Below are the code and all the weights of a small trained network. Each question names an input and a class and asks about switching units off, where a switched-off unit gives its printed mean instead of its output.

import numpy as np


def w(rows, s, z=0):
    codes = np.array(rows[::2]) - 128.0
    scale = np.full(codes.shape[1], s)
    scale[-1] = z or s
    return codes * scale


def norm(h):
    return h / np.sqrt((h * h).mean(-1, keepdims=True) + 1e-5)


def f(y):
    return np.maximum(y, 0)


def log_softmax(a):
    a = a - a.max(-1, keepdims=True)
    return a - np.log(np.exp(a).sum(-1, keepdims=True))


def net(x, mask):
    res = np.array(x, float).reshape(1, 3) / 4 @ E
    u = 0
    for l in range(4):
        y = f(norm(res) @ A[l][:, :-1].T + A[l][:, -1])
        res = res + np.where(mask[u : u + 3], y, B[l][:, -1]) @ B[l][:, :-1]
        u += 3
    return log_softmax(norm(res)[-1] @ U[:, :-1].T + U[:, -1])


A, B = {}, {}
E = w([
[182,152,88,94,100],'x0',
[47,162,137,94,116],'x1',
[127,252,140,147,140],'x2',
],0.011)
A[0] = w([
[73,76,130,238,180,100],'0.n1',
[43,154,147,117,100,52],'0.n2',
[188,195,253,52,168,253],'0.n3',
],0.0058,0.0036)
B[0] = w([
[147,174,176,87,217,200],'0.n1',
[152,58,255,163,133,168],'0.n2',
[114,36,37,110,179,254],'0.n3',
],0.0089,0.0043)
A[1] = w([
[155,174,143,254,109,252],'1.n1',
[74,189,181,201,63,87],'1.n2',
[125,139,228,110,187,15],'1.n3',
],0.0068,0.0038)
B[1] = w([
[138,67,148,218,123,251],'1.n1',
[254,119,163,110,82,160],'1.n2',
[70,97,109,115,215,193],'1.n3',
],0.012,0.003)
A[2] = w([
[92,246,103,231,110,75],'2.n1',
[205,181,70,49,44,89],'2.n2',
[61,178,180,42,104,6],'2.n3',
],0.011,0.0027)
B[2] = w([
[146,45,14,117,71,221],'2.n1',
[5,137,233,170,211,255],'2.n2',
[235,145,192,175,66,207],'2.n3',
],0.013,0.0038)
A[3] = w([
[108,127,170,81,74,252],'3.n1',
[72,60,95,95,160,127],'3.n2',
[112,251,120,100,129,101],'3.n3',
],0.011,0.0024)
B[3] = w([
[221,125,105,168,95,177],'3.n1',
[125,211,42,113,129,254],'3.n2',
[140,68,102,228,251,132],'3.n3',
],0.011,0.0063)
U = w([
[71,151,254,176,206,132],'0',
[225,76,248,199,58,185],'1',
[140,67,99,103,61,123],'2',
[105,221,183,38,162,3],'3',
],0.01,0.0059)

Each question gives the input, the list of numbers given to net, and the class t.
The units are the neurons (one row each of A and B). Each row of codes is followed by its name. A weight is (code - 128) times the scale printed after its matrix; where a second scale follows, it is the last column's (A, B and U).
mask holds one flag per neuron, layer by layer. A switched-off neuron (its flag False) gives its mean, the last column of its row in B, instead of its output. The means were averaged over made-up inputs and are rounded, as every weight is.
A unit's drop is (log p(t) with every unit on - log p(t) with that unit switched off) / (log p(t) with every unit on - log p(t) with every unit switched off).
The circuit of an input: a set's keep is (log p(t) with only the set's units on - log p(t) with every unit switched off) / (log p(t) with every unit on - log p(t) with every unit switched off). Starting from all 12 units, units are removed one at a time, each time the one whose removal leaves the highest keep (on an exact tie, the one counted first), for as long as the keep stays at least 0.8.
circuit, biggest first: the units of the circuit, biggest drop first
k most important neurons: the k neurons with the biggest drops, biggest first
top k neurons in layer l: the k neurons of layer l with the biggest drops, biggest first
drop of u: that unit's drop, to one decimal
input [-7,8,-2], class 1: circuit, biggest first	2.n3; 2.n2; 3.n1
input [-5,-6,7], class 2: top neuron in layer 1	1.n2
input [7,4,-5], class 0: circuit, biggest first	2.n2; 0.n3
input [-6,7,-7], class 1: 2 most important neurons	0.n3; 2.n3
input [-3,1,5], class 2: 2 most important neurons	0.n3; 2.n1
input [-4,6,-2], class 1: circuit, biggest first	2.n3; 0.n3; 2.n2
input [3,4,0], class 1: 2 most important neurons	1.n1; 2.n3
input [6,7,4], class 1: top 2 neurons in layer 3	3.n1; 3.n2
input [-1,1,5], class 2: 2 most important neurons	0.n3; 2.n1
input [7,7,-6], class 0: circuit, biggest first	2.n2; 0.n3; 1.n3
input [-3,0,-2], class 3: circuit, biggest first	3.n2; 1.n1; 2.n3
input [-2,-3,-2], class 3: circuit, biggest first	0.n1; 2.n3; 3.n2; 1.n1
input [-7,-4,-5], class 0: 3 most important neurons	0.n1; 2.n1; 0.n3
input [-3,-1,3], class 3: 3 most important neurons	2.n3; 0.n3; 2.n2
input [-1,4,6], class 2: 2 most important neurons	2.n1; 0.n3
input [-1,8,-8], class 1: circuit, biggest first	0.n3; 2.n3; 1.n1; 3.n1
input [6,-1,7], class 2: circuit, biggest first	2.n1
input [2,-6,8], class 2: top 2 neurons in layer 2	2.n1; 2.n3
input [-6,8,-4], class 1: 4 most important neurons	2.n3; 0.n3; 2.n2; 3.n1
input [8,2,0], class 0: circuit, biggest first	2.n2
input [4,-4,6], class 2: 2 most important neurons	2.n1; 1.n1
input [-2,7,8], class 2: top 2 neurons in layer 2	2.n1; 2.n2
input [0,-2,1], class 3: top 2 neurons in layer 2	2.n3; 2.n1
input [7,-6,-5], class 0: top 2 neurons in layer 0	0.n3; 0.n2
input [-3,-1,1], class 3: top 2 neurons in layer 2	2.n2; 2.n3
input [6,2,4], class 0: drop of 2.n2	0.9
input [5,-3,3], class 0: drop of 1.n1	0.0
input [7,2,4], class 0: drop of 2.n2	0.7
input [7,2,1], class 0: drop of 2.n2	0.2
